After every row comes roughly how far along a hidden order it lies, from 0 to 12.
(in the rows, 128 means zero)
[131, 133, 106, 133, 149, 122, 125, 117, 145, 152, 122, 138, 135, 152, 128, 146] => 7
[127, 122, 137, 131, 162, 136, 82, 136, 103, 164, 139, 131, 146, 120, 137, 144] => 6
[153, 117, 130, 119, 137, 113, 86, 140, 151, 153, 136, 115, 119, 95, 125, 130] => 1
[122, 141, 113, 116, 75, 98, 124, 120, 127, 124, 130, 125, 131, 125, 142, 142] => 4
[125, 118, 154, 117, 158, 132, 115, 105, 120, 146, 139, 119, 115, 105, 116, 113] => 7
[148, 117, 118, 128, 126, 148, 127, 133, 169, 115, 132, 139, 119, 126, 109, 103] => 4
[145, 128, 107, 109, 99, 105, 57, 108, 157, 170, 141, 126, 124, 81, 124, 125] => 5
[113, 133, 133, 110, 89, 158, 124, 148, 113, 147, 131, 153, 108, 153, 123, 98] => 12
[121, 102, 143, 141, 165, 100, 52, 112, 86, 149, 116, 127, 146, 111, 120, 137] => 5
[110, 124, 118, 129, 96, 112, 105, 123, 103, 131, 114, 144, 131, 150, 128, 132] => 9
[128, 135, 102, 121, 86, 139, 125, 138, 131, 134, 126, 151, 115, 133, 128, 118] => 10
[155, 113, 109, 144, 158, 104, 110, 108, 189, 124, 114, 119, 126, 124, 109, 137] => 0
[119, 133, 123, 125, 153, 120, 158, 70, 157, 126, 141, 124, 145, 144, 109, 139] => 6
